Below is a small trained network, with its code and all its weights. Each question gives an input and a target symbol and asks what happens when units are switched off, that is, made to give their printed mean instead of their output.

import numpy as np


def w(rows, s, z=0):
    codes = np.array(rows[::2]) - 128.0
    scale = np.full(codes.shape[1], s)
    scale[-1] = z or s
    return codes * scale


def norm(h):
    return h / np.sqrt((h * h).mean(-1, keepdims=True) + 1e-5)


def f(y):
    return np.maximum(y, 0)


def softmax(a):
    e = np.exp(a - a.max(-1, keepdims=True))
    return e / e.sum(-1, keepdims=True)


def log_softmax(a):
    a = a - a.max(-1, keepdims=True)
    return a - np.log(np.exp(a).sum(-1, keepdims=True))


def net(x, mask):
    ids = ['ΞΣαηλφψ'.index(c) for c in x.split()]
    T = len(ids)
    res = E[ids] + P[:T]
    u = 0
    for l in range(2):
        r = norm(res)
        for j in range(3):
            rows = slice(2 * j, 2 * j + 2)
            q, k, v = (r @ M[l][rows].T for M in (Q, K, V))
            z = softmax(np.where(np.tri(T) > 0, q @ k.T / 2**0.5, -1e9)) @ v
            o = O[l][rows]
            res = res + np.where(mask[u + j], z, o[:, -1]) @ o[:, :-1]
        u += 3
        y = f(norm(res) @ A[l][:, :-1].T + A[l][:, -1])
        res = res + np.where(mask[u : u + 16], y, B[l][:, -1]) @ B[l][:, :-1]
        u += 16
    return log_softmax(norm(res)[-1] @ U[:, :-1].T + U[:, -1])


Q, K, V, O, A, B = {}, {}, {}, {}, {}, {}
E = w([
[204,135,141,117,129],'Ξ',
[179,104,172,123,119],'Σ',
[130,86,140,250,206],'α',
[168,170,185,90,147],'η',
[123,158,156,170,95],'λ',
[58,129,58,27,159],'φ',
[220,192,76,225,148],'ψ',
],0.0011)
P = w([
[163,2,166,147,25],'0',
[143,38,106,168,37],'1',
[167,79,138,171,89],'2',
[155,136,137,184,111],'3',
[151,165,163,192,139],'4',
[162,186,179,200,162],'5',
[158,201,175,213,200],'6',
[156,210,190,205,211],'7',
],0.0004)
Q[0] = w([
[142,57,108,142,40],'L0H1',
[145,54,97,128,57],'L0H1',
[190,179,125,231,194],'L0H2',
[125,139,208,3,120],'L0H2',
[152,10,116,32,176],'L0H3',
[63,81,141,129,137],'L0H3',
],0.0038)
K[0] = w([
[161,80,153,207,66],'L0H1',
[164,93,151,214,123],'L0H1',
[2,112,20,30,214],'L0H2',
[156,95,120,219,179],'L0H2',
[235,188,135,140,203],'L0H3',
[163,222,185,143,82],'L0H3',
],0.004)
V[0] = w([
[251,166,237,186,167],'L0H1',
[41,95,30,57,85],'L0H1',
[9,100,61,5,77],'L0H2',
[164,112,230,148,116],'L0H2',
[163,37,101,127,78],'L0H3',
[156,133,184,245,14],'L0H3',
],0.0013)
O[0] = w([
[64,48,84,68,53,248],'L0H1',
[165,207,180,186,200,31],'L0H1',
[67,69,103,12,142,38],'L0H2',
[172,140,179,156,45,194],'L0H2',
[115,60,142,98,91,146],'L0H3',
[148,120,47,90,6,225],'L0H3',
],0.0016)
A[0] = w([
[91,103,78,26,145,117],'L0N1',
[96,72,96,39,87,104],'L0N2',
[27,113,168,93,85,3],'L0N3',
[66,220,124,182,215,82],'L0N4',
[105,123,98,228,187,94],'L0N5',
[135,92,57,229,87,95],'L0N6',
[203,124,34,102,90,99],'L0N7',
[78,71,5,83,66,36],'L0N8',
[140,87,153,170,52,122],'L0N9',
[53,89,146,57,77,105],'L0N10',
[148,156,52,128,152,115],'L0N11',
[172,171,112,107,92,93],'L0N12',
[51,43,52,128,144,58],'L0N13',
[158,59,173,16,172,59],'L0N14',
[62,74,178,187,139,99],'L0N15',
[139,201,171,163,73,95],'L0N16',
],0.0017,0.0028)
B[0] = w([
[155,91,101,133,115,153],'L0N1',
[131,173,139,146,159,168],'L0N2',
[160,255,238,187,36,128],'L0N3',
[174,157,200,96,8,145],'L0N4',
[87,121,48,100,142,145],'L0N5',
[112,164,147,74,159,196],'L0N6',
[123,100,155,105,200,187],'L0N7',
[140,137,240,44,225,140],'L0N8',
[94,137,150,106,138,253],'L0N9',
[110,176,157,145,170,163],'L0N10',
[162,140,149,125,104,149],'L0N11',
[89,76,171,111,174,148],'L0N12',
[99,12,82,28,167,132],'L0N13',
[194,101,250,127,68,133],'L0N14',
[143,78,175,163,86,141],'L0N15',
[111,117,73,118,179,174],'L0N16',
],0.0026,0.0014)
Q[1] = w([
[78,60,119,150,234],'L1H1',
[58,53,89,149,200],'L1H1',
[253,189,122,67,183],'L1H2',
[228,99,212,97,58],'L1H2',
[189,192,129,71,56],'L1H3',
[170,177,150,92,37],'L1H3',
],0.0052)
K[1] = w([
[77,38,224,3,93],'L1H1',
[69,36,158,21,89],'L1H1',
[222,222,57,105,212],'L1H2',
[87,126,99,5,243],'L1H2',
[114,32,54,216,200],'L1H3',
[99,69,80,223,234],'L1H3',
],0.0052)
V[1] = w([
[136,37,135,54,59],'L1H1',
[24,147,165,82,68],'L1H1',
[45,97,90,217,51],'L1H2',
[188,132,217,214,85],'L1H2',
[21,140,119,247,183],'L1H3',
[111,115,226,62,133],'L1H3',
],0.0015)
O[1] = w([
[11,108,177,134,228,238],'L1H1',
[37,15,192,77,80,171],'L1H1',
[190,172,144,110,222,114],'L1H2',
[219,111,243,173,165,189],'L1H2',
[2,124,207,175,155,4],'L1H3',
[132,99,43,76,153,180],'L1H3',
],0.0014,0.0012)
A[1] = w([
[65,108,5,133,130,47],'L1N1',
[98,112,56,90,102,139],'L1N2',
[160,73,189,214,174,60],'L1N3',
[176,133,211,156,166,111],'L1N4',
[33,71,135,131,160,133],'L1N5',
[94,174,64,161,129,195],'L1N6',
[188,78,91,110,216,128],'L1N7',
[139,109,128,97,179,137],'L1N8',
[126,207,154,128,190,141],'L1N9',
[78,53,80,173,23,3],'L1N10',
[104,185,161,137,77,139],'L1N11',
[207,138,139,205,71,62],'L1N12',
[101,73,211,229,131,54],'L1N13',
[188,57,120,130,70,120],'L1N14',
[107,67,165,195,120,120],'L1N15',
[127,61,108,155,96,92],'L1N16',
],0.0026,0.0027)
B[1] = w([
[79,160,89,44,170,139],'L1N1',
[132,128,151,152,127,186],'L1N2',
[117,159,229,93,126,152],'L1N3',
[111,144,100,173,121,182],'L1N4',
[171,151,121,139,123,204],'L1N5',
[124,110,143,109,170,195],'L1N6',
[137,130,155,155,83,191],'L1N7',
[130,117,138,140,99,179],'L1N8',
[122,92,136,84,134,182],'L1N9',
[91,220,75,64,2,146],'L1N10',
[143,121,129,156,146,219],'L1N11',
[170,149,104,91,172,181],'L1N12',
[94,189,249,141,145,165],'L1N13',
[118,150,102,147,162,247],'L1N14',
[74,123,133,141,189,183],'L1N15',
[114,132,88,150,106,153],'L1N16',
],0.0052,0.0014)
U = w([
[8,175,4,6,252,47],'Ξ',
[253,253,5,215,250,216],'Σ',
[250,4,18,246,4,3],'α',
[7,252,21,150,3,198],'η',
[3,3,16,248,238,118],'λ',
[3,253,252,253,242,153],'φ',
[189,26,249,2,27,99],'ψ',
],0.0055,0.0039)

Each question gives the input, a string of symbols that net reads in full, and the target symbol t.
The units are the heads (2 rows each of Q, K, V and O) and the neurons (one row each of A and B). Each row of codes is followed by its name. A weight is (code - 128) times the scale printed after its matrix; where a second scale follows, it is the last column's (O, A, B and U).
mask holds one flag per unit, layer by layer, with each layer's heads first. A switched-off unit (its flag False) gives its mean, the last column of its rows in O or B, instead of its output. The means were averaged over made-up inputs and are rounded, as every weight is.
A unit's drop is (log p(t) with every unit on - log p(t) with that unit switched off) / (log p(t) with every unit on - log p(t) with every unit switched off).
The circuit of an input: a set's keep is (log p(t) with only the set's units on - log p(t) with every unit switched off) / (log p(t) with every unit on - log p(t) with every unit switched off). Starting from the 12 units with the biggest drops (on a tie, the unit counted first), units are removed one at a time, each time the one whose removal leaves the highest keep (on an exact tie, the one counted first), for as long as the keep stays at least 0.8.
units of the circuit, in order: the units of the circuit, biggest drop first
most important unit: the unit with the biggest drop
top k neurons: the k neurons with the biggest drops, biggest first
top k neurons in layer l: the k neurons of layer l with the biggest drops, biggest first
heads that matter: for each layer, one digit per head in row order, 1 if its drop is at least 0.15 and else 0, layers parted by /
drop when u is switched off: that unit's drop, to one decimal
input φ φ η ψ λ ψ Σ Σ, target Σ: top neuron => L0N14
input η ψ φ λ ψ ψ ψ, target Ξ: units of the circuit, in order => L0H2, L1N1
input λ Σ λ ψ φ φ, target Σ: heads that matter => 100 / 100
input λ ψ λ λ φ η η Σ, target η: units of the circuit, in order => L1H2, L1N10, L0N8
input η λ φ ψ, target Ξ: units of the circuit, in order => L1N1, L0H2
input λ η η η η ψ η, target Σ: heads that matter => 010 / 100
input ψ λ φ η α φ, target φ: units of the circuit, in order => L0H1, L1H3, L0N4
input ψ λ Σ, target Σ: heads that matter => 010 / 000
input Σ η η η φ η α, target λ: top 2 neurons in layer 0 => L0N5, L0N13
input Σ λ η α Σ, target φ: heads that matter => 000 / 001
input φ ψ Σ η η Ξ Ξ, target α: top 2 neurons in layer 1 => L1N7, L1N13
input ψ φ ψ, target ψ: top 2 neurons in layer 1 => L1N7, L1N14
input φ η Ξ λ η λ, target Σ: top 3 neurons => L1N5, L0N16, L0N9
input λ η η Σ, target λ: top 2 neurons in layer 1 => L1N14, L1N13
input Σ η η λ, target η: most important unit => L1N10
input λ Σ λ Ξ, target α: top 3 neurons in layer 1 => L1N14, L1N13, L1N12
input η η φ λ Σ ψ Σ Σ, target η: heads that matter => 010 / 010
input λ η η λ η, target ψ: heads that matter => 100 / 100
input ψ η ψ φ λ λ λ φ, target Σ: top 2 neurons in layer 1 => L1N11, L1N13
input η Ξ α φ α λ φ, target φ: most important unit => L0H1
input η η Σ, target λ: top 2 neurons in layer 1 => L1N14, L1N15
input φ Σ λ λ η η η α, target λ: top 2 neurons in layer 1 => L1N7, L1N1
input ψ α λ α φ ψ Σ λ, target λ: top 2 neurons in layer 0 => L0N16, L0N7
input Σ η α η η Ξ, target φ: drop when L0H2 is switched off => 0.6
input λ α η ψ λ, target Σ: drop when L0H2 is switched off => 0.2
input η λ φ λ, target ψ: drop when L1N12 is switched off => 0.1
input η Ξ η η η ψ η, target Σ: drop when L0H2 is switched off => 0.2
input λ λ η η, target ψ: most important unit => L1H1
